Below are the code and all the weights of a small trained network. Each question names an input and a target symbol and asks about switching units off, where a switched-off unit gives its printed mean instead of its output.

import numpy as np


def w(rows, s, z=0):
    codes = np.array(rows[::2]) - 128.0
    scale = np.full(codes.shape[1], s)
    scale[-1] = z or s
    return codes * scale


def norm(h):
    return h / np.sqrt((h * h).mean(-1, keepdims=True) + 1e-5)


def f(y):
    return np.maximum(y, 0)


def softmax(a):
    e = np.exp(a - a.max(-1, keepdims=True))
    return e / e.sum(-1, keepdims=True)


def log_softmax(a):
    a = a - a.max(-1, keepdims=True)
    return a - np.log(np.exp(a).sum(-1, keepdims=True))


def net(x, mask):
    ids = ['γδθλσφ'.index(c) for c in x.split()]
    T = len(ids)
    res = E[ids] + P[:T]
    q, k, v = (norm(res) @ M[0].T for M in (Q, K, V))
    z = softmax(np.where(np.tri(T) > 0, q @ k.T / 4**0.5, -1e9)) @ v
    res = res + np.where(mask[0], z, O[0][:, -1]) @ O[0][:, :-1]
    y = f(norm(res) @ A[0][:, :-1].T + A[0][:, -1])
    res = res + np.where(mask[1:9], y, B[0][:, -1]) @ B[0][:, :-1]
    return log_softmax(norm(res)[-1] @ U[:, :-1].T + U[:, -1])


Q, K, V, O, A, B = {}, {}, {}, {}, {}, {}
E = w([
[151,140,186],'γ',
[149,149,198],'δ',
[146,143,192],'θ',
[149,154,205],'λ',
[96,7,128],'σ',
[186,157,29],'φ',
],0.011)
P = w([
[249,73,174],'0',
[214,105,165],'1',
[183,124,164],'2',
[163,131,165],'3',
[146,136,165],'4',
[133,141,161],'5',
[122,149,156],'6',
[111,155,152],'7',
[99,161,147],'8',
[88,167,145],'9',
[71,172,142],'10',
[57,177,138],'11',
[38,189,127],'12',
],0.012)
Q[0] = w([
[203,139,40],'head 0',
[126,150,117],'head 0',
[96,156,209],'head 0',
[129,7,66],'head 0',
],0.014)
K[0] = w([
[243,154,116],'head 0',
[117,164,112],'head 0',
[32,126,101],'head 0',
[246,22,236],'head 0',
],0.013)
V[0] = w([
[126,105,137],'head 0',
[93,128,239],'head 0',
[131,124,116],'head 0',
[101,254,175],'head 0',
],0.0096)
O[0] = w([
[136,145,121,137],'head 0',
[254,210,78,254],'head 0',
[117,122,133,113],'head 0',
[235,82,176,183],'head 0',
],0.0092,0.0046)
A[0] = w([
[76,162,46,4],'neuron 0',
[136,126,68,173],'neuron 1',
[142,146,155,113],'neuron 2',
[148,74,72,100],'neuron 3',
[177,67,62,175],'neuron 4',
[68,114,251,96],'neuron 5',
[101,161,89,68],'neuron 6',
[40,214,196,195],'neuron 7',
],0.017,0.0034)
B[0] = w([
[127,252,113,184],'neuron 0',
[165,66,103,178],'neuron 1',
[70,175,105,216],'neuron 2',
[211,195,151,172],'neuron 3',
[46,74,75,211],'neuron 4',
[241,48,155,212],'neuron 5',
[96,159,105,161],'neuron 6',
[3,79,186,253],'neuron 7',
],0.02,0.006)
U = w([
[129,58,33,197],'γ',
[171,150,136,8],'δ',
[118,207,67,99],'θ',
[193,180,185,102],'λ',
[2,167,177,128],'σ',
[151,28,215,162],'φ',
],0.0089,0.0015)

Each question gives the input, a string of symbols that net reads in full, and the target symbol t.
The units are the heads (4 rows each of Q, K, V and O) and the neurons (one row each of A and B). Each row of codes is followed by its name. A weight is (code - 128) times the scale printed after its matrix; where a second scale follows, it is the last column's (O, A, B and U).
mask holds one flag per unit, heads first, then neurons. A switched-off unit (its flag False) gives its mean, the last column of its rows in O or B, instead of its output. The means were averaged over made-up inputs and are rounded, as every weight is.
A unit's drop is (log p(t) with every unit on - log p(t) with that unit switched off) / (log p(t) with every unit on - log p(t) with every unit switched off).
The circuit of an input: a set's keep is (log p(t) with only the set's units on - log p(t) with every unit switched off) / (log p(t) with every unit on - log p(t) with every unit switched off). Starting from all 9 units, units are removed one at a time, each time the one whose removal leaves the highest keep (on an exact tie, the one counted first), for as long as the keep stays at least 0.8.
units of the circuit, in order: the units of the circuit, biggest drop first
unit that matters most: the unit with the biggest drop
k most important neurons: the k neurons with the biggest drops, biggest first
drop of u: that unit's drop, to one decimal
input φ φ δ λ λ γ, target λ: unit that matters most -> neuron 7
input λ λ φ σ δ γ γ δ φ λ γ δ, target λ: units of the circuit, in order -> [head 0; neuron 7]
input φ δ δ δ δ φ λ δ, target φ: units of the circuit, in order -> [head 0; neuron 5]
input λ θ σ γ σ λ θ δ, target λ: 2 most important neurons -> [neuron 7; neuron 4]
input θ θ δ γ λ σ δ δ δ λ λ φ, target γ: 3 most important neurons -> [neuron 4; neuron 1; neuron 7]
input γ δ γ δ φ σ, target γ: 3 most important neurons -> [neuron 4; neuron 7; neuron 3]
input γ σ λ σ, target θ: 2 most important neurons -> [neuron 0; neuron 7]
input γ λ θ σ λ γ γ φ λ θ, target φ: drop of neuron 5 -> 0.3
input σ δ φ σ σ, target σ: drop of neuron 7 -> 0.3
input φ δ γ φ λ φ δ θ φ θ, target φ: 2 most important neurons -> [neuron 5; neuron 7]
input γ λ λ φ φ φ θ λ δ γ, target λ: drop of neuron 7 -> 0.5
input θ γ λ λ δ φ γ, target φ: 2 most important neurons -> [neuron 5; neuron 7]
input θ δ φ λ θ δ δ λ λ δ σ, target γ: 2 most important neurons -> [neuron 4; neuron 7]
input σ λ θ, target σ: units of the circuit, in order -> [neuron 5]
